Below is a small trained network, with its code and all its weights. Each question gives an input and a class and asks what happens when units are switched off, that is, made to give their printed mean instead of their output.

import numpy as np


def w(rows, s, z=0):
    codes = np.array(rows[::2]) - 128.0
    scale = np.full(codes.shape[1], s)
    scale[-1] = z or s
    return codes * scale


def norm(h):
    return h / np.sqrt((h * h).mean(-1, keepdims=True) + 1e-5)


def f(y):
    return np.maximum(y, 0)


def log_softmax(a):
    a = a - a.max(-1, keepdims=True)
    return a - np.log(np.exp(a).sum(-1, keepdims=True))


def net(x, mask):
    res = np.array(x, float).reshape(1, 6) / 4 @ E
    u = 0
    for l in range(4):
        y = f(norm(res) @ A[l][:, :-1].T + A[l][:, -1])
        res = res + np.where(mask[u : u + 7], y, B[l][:, -1]) @ B[l][:, :-1]
        u += 7
    return log_softmax(norm(res)[-1] @ U[:, :-1].T + U[:, -1])


A, B = {}, {}
E = w([
[127,128,127,126,126,129,129,129,128],'x0',
[130,128,128,132,126,122,130,126,128],'x1',
[153,165,156,114,72,142,46,138,2],'x2',
[130,128,129,135,130,121,127,127,128],'x3',
[131,72,129,118,186,138,247,106,35],'x4',
[226,17,186,128,121,132,108,230,136],'x5',
],0.0059)
A[0] = w([
[84,175,113,124,137,132,185,84,188,80],'0.n0',
[158,49,134,123,129,132,151,169,203,66],'0.n1',
[113,119,117,123,117,117,150,131,157,40],'0.n2',
[121,92,122,132,152,125,229,118,130,56],'0.n3',
[126,111,132,127,154,130,168,114,221,2],'0.n4',
[121,139,118,133,119,122,97,136,253,64],'0.n5',
[131,102,127,134,133,129,148,146,165,39],'0.n6',
],0.022,0.0043)
B[0] = w([
[171,131,143,205,149,39,171,82,124,242],'0.n0',
[168,154,150,203,149,49,163,49,137,235],'0.n1',
[106,104,78,138,122,129,121,173,121,153],'0.n2',
[110,130,170,37,133,220,97,126,169,222],'0.n3',
[71,71,5,134,109,127,119,237,74,215],'0.n4',
[121,125,181,43,142,217,124,115,165,248],'0.n5',
[103,103,85,126,115,103,135,201,90,168],'0.n6',
],0.018,0.015)
A[1] = w([
[116,145,169,53,138,230,126,134,141,99],'1.n0',
[58,179,131,98,102,113,136,120,151,125],'1.n1',
[203,90,164,183,102,45,152,117,171,46],'1.n2',
[130,86,156,83,183,177,193,96,109,122],'1.n3',
[145,172,101,242,151,21,146,68,110,202],'1.n4',
[108,144,115,101,56,147,69,174,4,2],'1.n5',
[122,120,162,48,139,223,110,93,213,136],'1.n6',
],0.017,0.00052)
B[1] = w([
[126,124,150,42,127,178,86,90,139,228],'1.n0',
[156,165,141,169,155,167,109,123,138,147],'1.n1',
[167,220,146,231,151,89,121,95,117,213],'1.n2',
[124,187,150,102,65,201,59,139,127,235],'1.n3',
[249,164,228,209,100,102,128,122,144,246],'1.n4',
[82,55,37,137,161,115,198,196,152,217],'1.n5',
[70,146,144,57,122,200,78,90,136,249],'1.n6',
],0.013,0.016)
A[2] = w([
[131,82,138,103,83,65,101,104,80,62],'2.n0',
[86,139,146,87,138,45,146,108,105,75],'2.n1',
[123,102,180,4,56,130,80,96,78,96],'2.n2',
[118,140,123,111,93,88,119,125,60,30],'2.n3',
[100,75,167,79,91,35,123,105,103,9],'2.n4',
[66,85,92,104,137,58,73,122,21,78],'2.n5',
[110,93,142,90,75,50,152,115,42,70],'2.n6',
],0.018,0.0011)
B[2] = w([
[78,173,99,148,180,167,82,120,91,128],'2.n0',
[193,133,182,157,87,168,101,120,149,128],'2.n1',
[76,117,146,18,87,111,96,57,83,250],'2.n2',
[158,97,121,137,190,156,205,132,163,128],'2.n3',
[69,177,50,149,118,157,93,112,86,128],'2.n4',
[121,131,96,139,100,108,121,140,86,159],'2.n5',
[78,158,157,133,192,146,152,165,251,131],'2.n6',
],0.014,0.015)
A[3] = w([
[195,168,243,147,93,14,138,85,51,72],'3.n0',
[137,53,139,17,81,41,64,107,78,8],'3.n1',
[145,43,195,45,158,107,133,77,107,43],'3.n2',
[74,75,226,78,20,22,162,90,80,88],'3.n3',
[101,106,173,98,149,10,86,151,85,95],'3.n4',
[102,72,165,85,90,8,119,2,56,58],'3.n5',
[202,103,178,145,148,6,95,111,45,114],'3.n6',
],0.015,0.0015)
B[3] = w([
[124,81,114,124,108,7,89,123,67,252],'3.n0',
[178,134,168,149,185,180,164,111,157,204],'3.n1',
[116,201,129,90,103,151,132,168,84,191],'3.n2',
[120,157,95,134,150,149,124,111,125,171],'3.n3',
[106,123,128,111,88,83,142,116,136,132],'3.n4',
[115,83,152,112,82,165,125,186,145,178],'3.n5',
[159,167,182,146,126,155,144,91,151,205],'3.n6',
],0.017,0.015)
U = w([
[89,167,172,14,113,222,68,82,141,239],'0',
[206,164,189,225,123,29,118,85,136,145],'1',
[66,40,1,144,156,113,186,227,144,3],'2',
],0.0078,0.00076)

Each question gives the input, the list of numbers given to net, and the class t.
The units are the neurons (one row each of A and B). Each row of codes is followed by its name. A weight is (code - 128) times the scale printed after its matrix; where a second scale follows, it is the last column's (A, B and U).
mask holds one flag per neuron, layer by layer. A switched-off neuron (its flag False) gives its mean, the last column of its row in B, instead of its output. The means were averaged over made-up inputs and are rounded, as every weight is.
A unit's drop is (log p(t) with every unit on - log p(t) with that unit switched off) / (log p(t) with every unit on - log p(t) with every unit switched off).
The circuit of an input: a set's keep is (log p(t) with only the set's units on - log p(t) with every unit switched off) / (log p(t) with every unit on - log p(t) with every unit switched off). Starting from the 12 units with the biggest drops (on a tie, the unit counted first), units are removed one at a time, each time the one whose removal leaves the highest keep (on an exact tie, the one counted first), for as long as the keep stays at least 0.8.
circuit, biggest first: the units of the circuit, biggest drop first
top k neurons: the k neurons with the biggest drops, biggest first
top k neurons in layer l: the k neurons of layer l with the biggest drops, biggest first
drop of u: that unit's drop, to one decimal
input [8,1,4,-1,-2,6], class 1: circuit, biggest first : [0.n5]
input [-8,-7,6,1,5,-6], class 1: top 2 neurons : [0.n3 0.n5]
input [-3,-4,-7,-1,-2,-6], class 2: top 4 neurons : [0.n4 0.n1 0.n5 0.n0]
input [-2,-8,8,-8,-1,-7], class 2: circuit, biggest first : [0.n1 0.n5 1.n5]
input [8,5,6,0,-1,-6], class 1: top 2 neurons in layer 0 : [0.n3 0.n5]
input [-6,-8,-1,3,-3,5], class 1: top 2 neurons : [0.n1 0.n3]
input [-5,8,-6,5,1,5], class 2: top 3 neurons : [0.n4 0.n0 0.n3]
input [-8,3,-7,-1,5,-8], class 1: top 2 neurons in layer 0 : [0.n0 0.n5]
input [2,-1,0,-4,5,-7], class 1: top 2 neurons : [0.n0 0.n5]
input [3,1,-5,4,2,3], class 2: top 2 neurons : [0.n4 0.n3]
input [-8,5,-7,1,3,5], class 2: top 2 neurons : [0.n4 0.n0]
input [-2,-7,-7,-4,5,-5], class 2: top 3 neurons in layer 0 : [0.n4 0.n1 0.n5]
input [3,-7,-6,-3,-4,6], class 1: top 2 neurons : [0.n1 0.n3]
input [5,8,-8,0,4,3], class 2: circuit, biggest first : [0.n4]
input [-7,-2,-8,-7,-5,4], class 2: top 2 neurons : [0.n4 0.n5]
input [-4,-1,-1,-4,1,-4], class 1: drop of 0.n2 : 0.0
input [-2,5,-3,-1,2,-2], class 2: drop of 0.n4 : 1.0
input [-8,5,8,-5,6,4], class 2: drop of 1.n5 : 0.6
input [3,4,-3,1,-1,-3], class 1: drop of 0.n0 : 2.5
input [3,-7,-5,-8,2,8], class 1: circuit, biggest first : [0.n1]
